Below is a small trained network, with its code and all its weights. Each question gives an input and a target symbol and asks what happens when units are switched off, that is, made to give their printed mean instead of their output.

import numpy as np


def w(rows, s, z=0):
    codes = np.array(rows[::2]) - 128.0
    scale = np.full(codes.shape[1], s)
    scale[-1] = z or s
    return codes * scale


def norm(h):
    return h / np.sqrt((h * h).mean(-1, keepdims=True) + 1e-5)


def f(y):
    return y / 2 * (1 + np.tanh(0.7978845608 * (y + 0.044715 * y**3)))


def softmax(a):
    e = np.exp(a - a.max(-1, keepdims=True))
    return e / e.sum(-1, keepdims=True)


def log_softmax(a):
    a = a - a.max(-1, keepdims=True)
    return a - np.log(np.exp(a).sum(-1, keepdims=True))


def net(x, mask):
    ids = ['ΘΨδεζλπστφω'.index(c) for c in x.split()]
    T = len(ids)
    res = E[ids] + P[:T]
    u = 0
    for l in range(2):
        r = norm(res)
        for j in range(3):
            rows = slice(2 * j, 2 * j + 2)
            q, k, v = (r @ M[l][rows].T for M in (Q, K, V))
            z = softmax(np.where(np.tri(T) > 0, q @ k.T / 2**0.5, -1e9)) @ v
            o = O[l][rows]
            res = res + np.where(mask[u + j], z, o[:, -1]) @ o[:, :-1]
        u += 3
        y = f(norm(res) @ A[l][:, :-1].T + A[l][:, -1])
        res = res + np.where(mask[u : u + 8], y, B[l][:, -1]) @ B[l][:, :-1]
        u += 8
    return log_softmax(norm(res)[-1] @ U[:, :-1].T + U[:, -1])


Q, K, V, O, A, B = {}, {}, {}, {}, {}, {}
E = w([
[127,75,174,158,135,145,114,76,130,114],'Θ',
[97,77,168,156,126,153,96,84,106,110],'Ψ',
[87,99,97,90,57,187,141,121,168,253],'δ',
[161,176,176,107,73,197,163,125,132,167],'ε',
[80,84,183,116,164,97,124,98,168,120],'ζ',
[107,83,167,138,135,92,107,154,134,141],'λ',
[135,114,157,104,173,97,89,119,90,132],'π',
[146,106,153,103,96,80,84,118,119,98],'σ',
[111,151,120,178,126,123,56,119,147,114],'τ',
[172,133,97,175,132,112,109,105,164,127],'φ',
[156,121,81,169,128,101,163,139,106,101],'ω',
],0.0067)
P = w([
[74,149,231,217,65,55,163,12,50,232],'0',
[95,123,189,185,85,64,137,50,73,204],'1',
[122,114,166,156,97,73,121,78,89,189],'2',
[121,99,169,154,133,84,109,107,105,150],'3',
[128,96,156,146,148,107,98,132,116,125],'4',
[138,99,142,129,169,112,94,155,127,97],'5',
[122,102,124,106,187,137,93,178,145,80],'6',
[126,83,108,107,213,161,85,193,160,38],'7',
[136,82,79,98,232,183,74,227,173,2],'8',
],0.0038)
Q[0] = w([
[130,48,124,194,164,140,112,131,137,60],'L0H0',
[140,8,192,171,199,46,60,111,63,94],'L0H0',
[103,64,220,90,163,109,15,116,146,91],'L0H1',
[134,189,100,196,122,93,91,107,132,157],'L0H1',
[106,62,120,147,183,59,95,117,114,78],'L0H2',
[111,92,131,144,138,212,131,101,116,60],'L0H2',
],0.017)
K[0] = w([
[113,139,92,93,193,142,100,166,186,76],'L0H0',
[212,151,71,85,170,104,90,154,73,6],'L0H0',
[155,128,16,164,182,163,101,175,175,43],'L0H1',
[186,119,116,174,125,79,156,84,113,143],'L0H1',
[140,80,51,135,173,46,91,232,110,84],'L0H2',
[130,131,168,42,165,155,152,184,196,75],'L0H2',
],0.015)
V[0] = w([
[106,140,122,144,255,170,153,144,77,200],'L0H0',
[125,148,91,94,144,135,82,92,74,186],'L0H0',
[103,53,163,50,136,121,171,128,81,85],'L0H1',
[192,95,75,137,156,98,204,115,118,129],'L0H1',
[116,127,154,42,169,138,100,40,233,144],'L0H2',
[188,87,110,142,123,246,110,94,113,78],'L0H2',
],0.01)
O[0] = w([
[220,139,91,113,169,72,38,90,103,112,67],'L0H0',
[167,148,160,69,99,97,101,155,85,158,143],'L0H0',
[122,107,52,78,84,157,165,81,3,178,52],'L0H1',
[89,92,87,91,175,104,139,130,171,244,3],'L0H1',
[113,217,177,59,152,84,162,77,173,91,146],'L0H2',
[146,219,141,193,114,163,111,85,102,194,58],'L0H2',
],0.0039,0.0043)
A[0] = w([
[108,156,88,65,131,77,175,59,158,103,5],'L0N0',
[129,202,118,99,68,114,142,163,130,216,72],'L0N1',
[124,96,41,163,150,104,255,182,80,84,88],'L0N2',
[125,134,115,157,140,135,121,69,120,159,5],'L0N3',
[170,133,82,165,120,136,147,206,154,137,174],'L0N4',
[180,128,106,41,92,224,103,212,152,126,114],'L0N5',
[170,71,26,124,165,87,165,147,73,73,28],'L0N6',
[99,91,72,52,96,170,76,129,188,211,56],'L0N7',
],0.0099,0.0017)
B[0] = w([
[159,96,188,74,50,191,78,54,84,59,161],'L0N0',
[201,124,250,177,67,185,120,123,97,127,185],'L0N1',
[105,96,99,143,20,77,230,154,164,55,225],'L0N2',
[80,147,117,189,152,132,174,100,99,139,132],'L0N3',
[210,142,134,106,85,132,139,46,149,102,169],'L0N4',
[164,82,163,2,216,209,196,88,109,109,201],'L0N5',
[186,82,106,138,150,2,122,119,105,135,253],'L0N6',
[124,34,136,157,110,234,58,102,133,108,199],'L0N7',
],0.007,0.0031)
Q[1] = w([
[48,161,138,113,192,69,38,191,233,66],'L1H0',
[152,8,89,159,102,62,94,172,173,60],'L1H0',
[190,114,14,191,44,189,160,82,87,194],'L1H1',
[181,97,126,87,121,92,168,201,176,49],'L1H1',
[144,135,92,4,159,72,139,167,64,253],'L1H2',
[184,89,61,148,68,111,52,167,217,207],'L1H2',
],0.011)
K[1] = w([
[135,165,58,142,193,166,140,125,191,54],'L1H0',
[81,94,47,121,138,133,185,146,150,65],'L1H0',
[170,137,67,155,188,204,112,129,157,204],'L1H1',
[102,51,128,175,75,41,126,114,129,159],'L1H1',
[52,39,250,121,109,38,142,83,88,117],'L1H2',
[148,25,103,159,184,97,151,99,215,146],'L1H2',
],0.014)
V[1] = w([
[91,128,64,145,146,180,140,210,64,2],'L1H0',
[141,201,74,169,59,128,213,112,122,132],'L1H0',
[106,221,80,162,138,19,147,103,133,30],'L1H1',
[11,56,95,126,110,157,7,124,114,113],'L1H1',
[173,177,135,121,118,135,200,90,181,62],'L1H2',
[146,95,126,137,147,124,189,51,209,173],'L1H2',
],0.0097)
O[1] = w([
[131,139,203,162,3,104,44,148,56,164,14],'L1H0',
[72,66,181,105,89,155,103,100,133,157,118],'L1H0',
[194,70,158,136,148,172,250,190,57,229,199],'L1H1',
[175,223,132,124,146,237,168,16,182,135,201],'L1H1',
[119,92,180,97,139,56,162,210,122,159,253],'L1H2',
[131,101,160,149,180,98,135,76,215,194,174],'L1H2',
],0.0038,0.0029)
A[1] = w([
[88,156,100,134,122,179,109,113,148,139,106],'L1N0',
[133,116,126,149,97,165,114,114,94,152,91],'L1N1',
[154,229,194,144,98,102,91,219,133,122,31],'L1N2',
[111,152,131,111,181,102,107,189,219,204,28],'L1N3',
[116,43,118,121,112,218,8,143,170,196,79],'L1N4',
[49,160,101,71,50,161,176,178,152,141,40],'L1N5',
[161,155,86,55,142,87,81,123,80,181,2],'L1N6',
[50,130,97,105,139,98,99,155,111,142,43],'L1N7',
],0.016,0.0038)
B[1] = w([
[147,120,101,158,94,102,112,174,111,147,147],'L1N0',
[128,152,116,78,160,148,155,166,125,128,144],'L1N1',
[174,133,211,197,189,158,118,179,132,72,255],'L1N2',
[179,140,64,82,137,144,178,123,245,137,189],'L1N3',
[158,57,115,121,106,250,70,109,105,171,182],'L1N4',
[64,185,187,117,88,112,87,160,158,187,152],'L1N5',
[144,180,162,99,151,77,61,113,128,196,147],'L1N6',
[94,90,114,76,192,144,121,167,136,127,126],'L1N7',
],0.015,0.01)
U = w([
[179,153,210,200,173,140,105,196,132,66,118],'Θ',
[98,182,71,152,120,116,96,95,120,77,132],'Ψ',
[114,141,166,46,92,130,143,33,104,18,54],'δ',
[154,55,99,143,95,219,50,113,134,186,137],'ε',
[183,163,137,83,164,48,59,96,89,189,154],'ζ',
[170,20,105,132,68,56,194,177,86,127,77],'λ',
[27,80,79,90,214,110,101,173,111,85,103],'π',
[73,126,148,196,182,130,195,25,103,192,76],'σ',
[53,167,192,93,52,107,112,166,151,188,253],'τ',
[176,149,85,87,158,127,184,133,255,140,155],'φ',
[138,218,39,131,119,163,187,161,36,132,148],'ω',
],0.005,0.0014)

Each question gives the input, a string of symbols that net reads in full, and the target symbol t.
The units are the heads (2 rows each of Q, K, V and O) and the neurons (one row each of A and B). Each row of codes is followed by its name. A weight is (code - 128) times the scale printed after its matrix; where a second scale follows, it is the last column's (O, A, B and U).
mask holds one flag per unit, layer by layer, with each layer's heads first. A switched-off unit (its flag False) gives its mean, the last column of its rows in O or B, instead of its output. The means were averaged over made-up inputs and are rounded, as every weight is.
A unit's drop is (log p(t) with every unit on - log p(t) with that unit switched off) / (log p(t) with every unit on - log p(t) with every unit switched off).
The circuit of an input: a set's keep is (log p(t) with only the set's units on - log p(t) with every unit switched off) / (log p(t) with every unit on - log p(t) with every unit switched off). Starting from the 12 units with the biggest drops (on a tie, the unit counted first), units are removed one at a time, each time the one whose removal leaves the highest keep (on an exact tie, the one counted first), for as long as the keep stays at least 0.8.
circuit, biggest first: the units of the circuit, biggest drop first
unit that matters most: the unit with the biggest drop
k most important neurons: the k neurons with the biggest drops, biggest first
k most important neurons of layer l: the k neurons of layer l with the biggest drops, biggest first
which heads matter: for each layer, one digit per head in row order, 1 if its drop is at least 0.15 and else 0, layers parted by /
drop of u: that unit's drop, to one decimal
input ω δ Θ τ φ λ ζ Θ, target λ: circuit, biggest first	[L0H1; L0N6; L0N2; L1N2]
input ε λ φ ζ λ Ψ σ, target τ: which heads matter	110 / 000
input Ψ σ τ λ π ε λ, target ζ: unit that matters most	L0H0
input Θ ζ λ Θ Ψ σ ω π σ, target ε: circuit, biggest first	[L0H1; L1N4]
input τ τ ζ δ φ Θ Ψ, target φ: circuit, biggest first	[L1N3; L0H1]
input δ λ ζ λ λ φ Ψ ε Θ, target π: 2 most important neurons	[L0N3; L0N5]
input λ λ Θ, target λ: which heads matter	001 / 000
input σ Ψ Θ, target τ: which heads matter	100 / 000
input ω τ φ, target ε: circuit, biggest first	[L0H1; L0H2; L1N4]
input τ Θ δ Θ, target Ψ: which heads matter	000 / 010
input λ ζ ζ ζ Θ, target δ: circuit, biggest first	[L0H2; L0N0; L1N2]
input π Θ λ ζ ζ Θ ε λ, target λ: circuit, biggest first	[L0H1; L0N6; L0N2]
input Θ Θ ε ε τ ω δ φ, target ε: circuit, biggest first	[L0H2; L1N4]
input Ψ π ω φ φ ζ, target φ: unit that matters most	L1N3
input ω Θ Θ ε Θ, target π: which heads matter	001 / 010
input λ ω φ Θ, target ε: which heads matter	001 / 000
input Θ Ψ ε ε Ψ τ ε Θ ζ, target δ: 3 most important neurons	[L1N2; L0N0; L1N4]
input Ψ Θ τ Ψ ω ω Θ π, target ε: which heads matter	010 / 000
input Ψ ε ε Θ Ψ, target π: which heads matter	000 / 010
input λ δ λ Θ Θ Ψ, target ω: 3 most important neurons	[L1N2; L0N2; L0N6]
input ω φ π Ψ Θ λ ε π ζ, target ζ: which heads matter	110 / 000
input λ ε δ, target ε: 2 most important neurons	[L1N4; L0N7]
input π π λ ε Ψ, target λ: most important neuron	[L0N6]
input λ ζ ε τ φ δ Θ δ ω, target λ: 2 most important neurons of layer 1	[L1N2; L1N3]
input Θ σ ε Ψ, target τ: drop of L1N5	0.2
